Below is a small trained network, with its code and all its weights. Each question gives an input and a class and asks what happens when units are switched off, that is, made to give their printed mean instead of their output.

import numpy as np


def w(rows, s, z=0):
    codes = np.array(rows[::2]) - 128.0
    scale = np.full(codes.shape[1], s)
    scale[-1] = z or s
    return codes * scale


def f(y):
    return np.maximum(y, 0)


def log_softmax(a):
    a = a - a.max(-1, keepdims=True)
    return a - np.log(np.exp(a).sum(-1, keepdims=True))


def net(x, mask):
    res = np.array(x, float).reshape(1, 7) / 4 @ E
    y = f(res @ A[0][:, :-1].T + A[0][:, -1])
    res = res + np.where(mask, y, B[0][:, -1]) @ B[0][:, :-1]
    return log_softmax(res[-1] @ U[:, :-1].T + U[:, -1])


A, B = {}, {}
E = w([
[117,105,84,57,156,112,225,32,59],'x0',
[188,76,104,181,121,99,138,98,136],'x1',
[253,91,115,109,131,132,140,149,77],'x2',
[153,49,134,41,137,95,112,170,166],'x3',
[158,99,71,181,73,216,182,193,49],'x4',
[153,115,10,104,136,150,63,84,114],'x5',
[175,136,115,186,40,84,151,119,214],'x6',
],0.0072)
A[0] = w([
[151,165,59,147,154,203,54,169,30,60],'N0',
[116,123,125,120,106,120,161,137,174,14],'N1',
[58,133,41,92,151,105,131,5,133,127],'N2',
[191,191,156,118,157,120,155,64,86,135],'N3',
[53,231,165,200,74,124,81,158,240,121],'N4',
[138,172,142,141,137,125,125,109,108,221],'N5',
[124,140,99,141,143,153,92,146,103,46],'N6',
[3,156,230,143,192,123,145,118,97,179],'N7',
[121,152,142,152,151,133,108,118,115,150],'N8',
[99,122,149,157,98,147,139,124,142,123],'N9',
[96,154,84,234,84,175,151,138,83,96],'N10',
[93,154,174,138,159,124,121,115,107,67],'N11',
[89,118,80,113,139,122,123,84,137,157],'N12',
[89,129,150,112,109,119,148,170,134,81],'N13',
[120,180,112,166,128,122,147,80,93,173],'N14',
[192,119,103,220,97,94,103,81,203,180],'N15',
[127,120,90,100,140,125,126,98,123,7],'N16',
[183,138,100,129,146,118,103,105,116,130],'N17',
[174,83,155,119,183,97,8,130,182,142],'N18',
],0.015,0.0021)
B[0] = w([
[92,106,130,143,114,121,3,124,86,209],'N0',
[128,131,129,132,148,177,121,184,99,145],'N1',
[70,29,182,112,130,180,119,119,152,230],'N2',
[163,156,203,101,96,106,118,151,83,185],'N3',
[43,33,116,91,144,83,114,143,28,247],'N4',
[139,124,154,127,117,160,147,131,122,158],'N5',
[152,131,137,135,147,135,94,135,85,152],'N6',
[36,99,192,160,130,168,87,153,121,252],'N7',
[102,145,139,115,110,139,139,152,128,153],'N8',
[101,125,125,105,142,90,137,125,131,158],'N9',
[168,92,53,127,145,126,127,124,241,206],'N10',
[107,133,161,135,110,156,114,137,111,172],'N11',
[106,81,136,131,117,133,111,161,137,171],'N12',
[118,95,105,130,153,176,154,160,114,161],'N13',
[157,96,156,107,131,180,166,121,151,180],'N14',
[84,252,177,173,127,129,141,157,126,201],'N15',
[106,109,146,142,144,147,113,124,121,158],'N16',
[114,147,168,134,134,138,128,128,140,165],'N17',
[65,89,89,118,139,86,182,125,250,206],'N18',
],0.025,0.016)
U = w([
[244,75,125,51,114,200,188,107,145,144],'0',
[152,126,161,49,114,31,138,45,125,72],'1',
[177,121,33,149,123,144,44,86,60,3],'2',
[140,112,30,127,176,89,178,128,212,182],'3',
[125,215,147,160,102,133,107,34,62,30],'4',
[172,244,170,121,102,106,215,127,1,134],'5',
[150,240,147,194,114,131,151,104,200,126],'6',
[26,61,190,121,129,151,70,138,82,176],'7',
],0.0062,0.0041)

Each question gives the input, the list of numbers given to net, and the class t.
The units are the neurons (one row each of A and B). Each row of codes is followed by its name. A weight is (code - 128) times the scale printed after its matrix; where a second scale follows, it is the last column's (A, B and U).
mask holds one flag per neuron, in row order. A switched-off neuron (its flag False) gives its mean, the last column of its row in B, instead of its output. The means were averaged over made-up inputs and are rounded, as every weight is.
A unit's drop is (log p(t) with every unit on - log p(t) with that unit switched off) / (log p(t) with every unit on - log p(t) with every unit switched off).
The circuit of an input: a set's keep is (log p(t) with only the set's units on - log p(t) with every unit switched off) / (log p(t) with every unit on - log p(t) with every unit switched off). Starting from the 12 units with the biggest drops (on a tie, the unit counted first), units are removed one at a time, each time the one whose removal leaves the highest keep (on an exact tie, the one counted first), for as long as the keep stays at least 0.8.
circuit, biggest first: the units of the circuit, biggest drop first
most important unit: the unit with the biggest drop
k most important neurons: the k neurons with the biggest drops, biggest first
drop of u: that unit's drop, to one decimal
input [-6,2,5,8,-2,-8,2], class 3: circuit, biggest first -> [N18, N7]
input [-8,-5,4,8,1,2,-3], class 3: circuit, biggest first -> [N18, N7]
input [3,0,7,-6,-2,4,7], class 6: circuit, biggest first -> [N4, N15]
input [-7,-7,8,3,-3,5,4], class 3: 2 most important neurons -> [N18, N7]
input [-7,-1,5,3,8,4,4], class 2: 3 most important neurons -> [N0, N7, N2]
input [-4,2,0,-7,5,6,-1], class 2: most important unit -> N0
input [-8,7,-2,6,6,-2,0], class 3: 2 most important neurons -> [N7, N2]
input [1,8,8,-8,8,6,1], class 2: circuit, biggest first -> [N0, N10, N7]
input [-5,4,8,-5,-7,4,3], class 6: 2 most important neurons -> [N15, N18]
input [3,7,5,-8,7,4,5], class 6: 2 most important neurons -> [N15, N10]
input [5,-3,3,8,6,-4,0], class 0: 2 most important neurons -> [N7, N4]
input [-1,-8,4,-1,6,-3,2], class 2: drop of N18 -> 0.2
input [0,4,6,3,3,4,4], class 6: drop of N4 -> 0.2
input [4,7,5,2,0,-8,-4], class 5: drop of N4 -> 0.1
input [4,0,8,4,2,0,5], class 5: drop of N1 -> 0.0
input [6,7,-4,-5,8,-5,8], class 3: circuit, biggest first -> [N10]
